Here is a tiny trained network, its code and every weight. The questions are about switching its units off for an input and a class, where a switched-off unit gives its printed mean instead of its output.

import numpy as np


def w(rows, s, z=0):
    codes = np.array(rows[::2]) - 128.0
    scale = np.full(codes.shape[1], s)
    scale[-1] = z or s
    return codes * scale


def norm(h):
    return h / np.sqrt((h * h).mean(-1, keepdims=True) + 1e-5)


def f(y):
    return y / 2 * (1 + np.tanh(0.7978845608 * (y + 0.044715 * y**3)))


def log_softmax(a):
    a = a - a.max(-1, keepdims=True)
    return a - np.log(np.exp(a).sum(-1, keepdims=True))


def net(x, mask):
    res = np.array(x, float).reshape(1, 3) / 4 @ E
    u = 0
    for l in range(3):
        y = f(norm(res) @ A[l][:, :-1].T + A[l][:, -1])
        res = res + np.where(mask[u : u + 6], y, B[l][:, -1]) @ B[l][:, :-1]
        u += 6
    return log_softmax(norm(res)[-1] @ U[:, :-1].T + U[:, -1])


A, B = {}, {}
E = w([
[244,180,94,184,149,131,149,86],'x0',
[100,22,15,224,47,125,75,59],'x1',
[39,255,161,166,36,73,101,90],'x2',
],0.0032)
A[0] = w([
[144,86,67,149,30,143,118,117,157],'0.n1',
[126,186,148,73,143,185,127,176,115],'0.n2',
[141,136,39,3,158,27,167,47,19],'0.n3',
[230,170,91,105,117,104,139,87,7],'0.n4',
[131,53,156,143,206,122,165,99,115],'0.n5',
[45,160,178,176,140,120,173,73,152],'0.n6',
],0.0055,0.0016)
B[0] = w([
[96,113,128,92,232,97,148,51,252],'0.n1',
[129,60,130,158,116,63,178,48,233],'0.n2',
[125,120,182,149,63,176,155,151,100],'0.n3',
[120,137,206,241,173,90,86,253,180],'0.n4',
[160,189,75,81,52,72,71,163,186],'0.n5',
[217,119,84,88,118,108,74,206,244],'0.n6',
],0.0055,0.0023)
A[1] = w([
[208,183,90,190,147,202,169,64,53],'1.n1',
[197,108,81,147,3,140,158,100,48],'1.n2',
[234,46,76,106,72,240,135,163,47],'1.n3',
[41,54,179,170,94,208,113,224,6],'1.n4',
[118,118,112,156,42,191,121,128,62],'1.n5',
[97,198,177,68,122,153,156,161,52],'1.n6',
],0.0061,0.0017)
B[1] = w([
[19,132,219,196,128,211,65,252,218],'1.n1',
[41,139,172,138,162,12,120,122,103],'1.n2',
[213,109,79,42,113,136,159,207,247],'1.n3',
[42,85,186,81,103,109,139,83,94],'1.n4',
[64,181,138,160,139,139,196,49,50],'1.n5',
[124,88,61,152,169,196,143,1,250],'1.n6',
],0.0052,0.0014)
A[2] = w([
[141,108,182,131,104,2,149,169,181],'2.n1',
[90,231,120,150,47,121,107,102,5],'2.n2',
[120,167,91,52,251,166,70,163,150],'2.n3',
[38,61,160,45,103,146,127,162,72],'2.n4',
[135,193,192,61,183,168,201,148,106],'2.n5',
[88,73,58,182,94,144,138,115,139],'2.n6',
],0.0081,0.0013)
B[2] = w([
[51,178,135,76,119,136,138,65,224],'2.n1',
[193,63,88,3,141,138,165,230,253],'2.n2',
[59,190,150,83,70,99,144,107,249],'2.n3',
[179,197,169,244,172,129,99,218,247],'2.n4',
[119,41,39,184,101,194,71,35,240],'2.n5',
[172,133,148,142,109,224,153,46,192],'2.n6',
],0.0065,0.0031)
U = w([
[137,87,89,165,129,194,120,2,174],'0',
[176,130,82,21,110,119,135,212,165],'1',
[134,179,195,236,166,144,88,207,161],'2',
[66,195,172,94,110,66,158,84,121],'3',
[113,81,178,156,110,52,200,131,3],'4',
],0.009,0.0036)

Each question gives the input, the list of numbers given to net, and the class t.
The units are the neurons (one row each of A and B). Each row of codes is followed by its name. A weight is (code - 128) times the scale printed after its matrix; where a second scale follows, it is the last column's (A, B and U).
mask holds one flag per neuron, layer by layer. A switched-off neuron (its flag False) gives its mean, the last column of its row in B, instead of its output. The means were averaged over made-up inputs and are rounded, as every weight is.
A unit's drop is (log p(t) with every unit on - log p(t) with that unit switched off) / (log p(t) with every unit on - log p(t) with every unit switched off).
The circuit of an input: a set's keep is (log p(t) with only the set's units on - log p(t) with every unit switched off) / (log p(t) with every unit on - log p(t) with every unit switched off). Starting from the 12 units with the biggest drops (on a tie, the unit counted first), units are removed one at a time, each time the one whose removal leaves the highest keep (on an exact tie, the one counted first), for as long as the keep stays at least 0.8.
units of the circuit, in order: the units of the circuit, biggest drop first
unit that matters most: the unit with the biggest drop
top k neurons: the k neurons with the biggest drops, biggest first
k most important neurons of layer l: the k neurons of layer l with the biggest drops, biggest first
drop of u: that unit's drop, to one decimal
input [6,-1,8], class 1: most important neuron of layer 2 => (2.n2)
input [7,-8,1], class 0: 2 most important neurons of layer 2 => (2.n5, 2.n4)
input [8,6,-5], class 2: 2 most important neurons of layer 2 => (2.n5, 2.n2)
input [2,3,1], class 3: top 2 neurons => (0.n1, 0.n2)
input [3,-1,2], class 3: units of the circuit, in order => (2.n1, 0.n4)
input [-8,-7,6], class 2: top 2 neurons => (2.n4, 0.n1)
input [-6,-6,7], class 1: 2 most important neurons of layer 2 => (2.n2, 2.n6)
input [7,3,-8], class 1: top 3 neurons => (1.n3, 2.n4, 0.n5)
input [-3,-3,-3], class 3: 2 most important neurons of layer 0 => (0.n5, 0.n2)
input [5,0,6], class 1: 2 most important neurons of layer 2 => (2.n2, 2.n4)
input [-8,3,6], class 2: top 3 neurons => (2.n4, 0.n5, 1.n4)
input [6,-6,6], class 0: 2 most important neurons of layer 2 => (2.n5, 2.n4)
input [-1,1,4], class 1: top 4 neurons => (0.n2, 2.n2, 1.n3, 0.n4)
input [1,-1,-2], class 3: unit that matters most => 2.n1
input [-3,3,-1], class 3: top 4 neurons => (0.n1, 0.n2, 2.n3, 2.n5)
input [-7,4,-5], class 2: top 2 neurons => (2.n4, 0.n6)
input [0,5,-7], class 1: top 2 neurons => (1.n3, 0.n2)
input [-7,-4,5], class 2: top 2 neurons => (2.n4, 0.n5)
input [2,2,5], class 1: top 2 neurons => (2.n2, 0.n2)
input [4,-4,4], class 0: unit that matters most => 0.n5
input [-2,-5,-5], class 0: top 3 neurons => (2.n5, 0.n6, 2.n2)
input [5,-7,6], class 0: top 2 neurons => (2.n5, 0.n5)
input [-2,3,5], class 1: top 2 neurons => (0.n2, 2.n2)
input [-3,-7,-6], class 0: top 2 neurons => (2.n5, 0.n6)
input [-8,-3,6], class 2: 2 most important neurons of layer 1 => (1.n4, 1.n6)
input [4,5,8], class 1: drop of 2.n2 => 1.2
input [3,-4,-1], class 0: drop of 2.n4 => 0.1
input [-1,-1,-1], class 3: drop of 2.n3 => 0.0
input [-4,0,8], class 1: drop of 2.n2 => 0.2
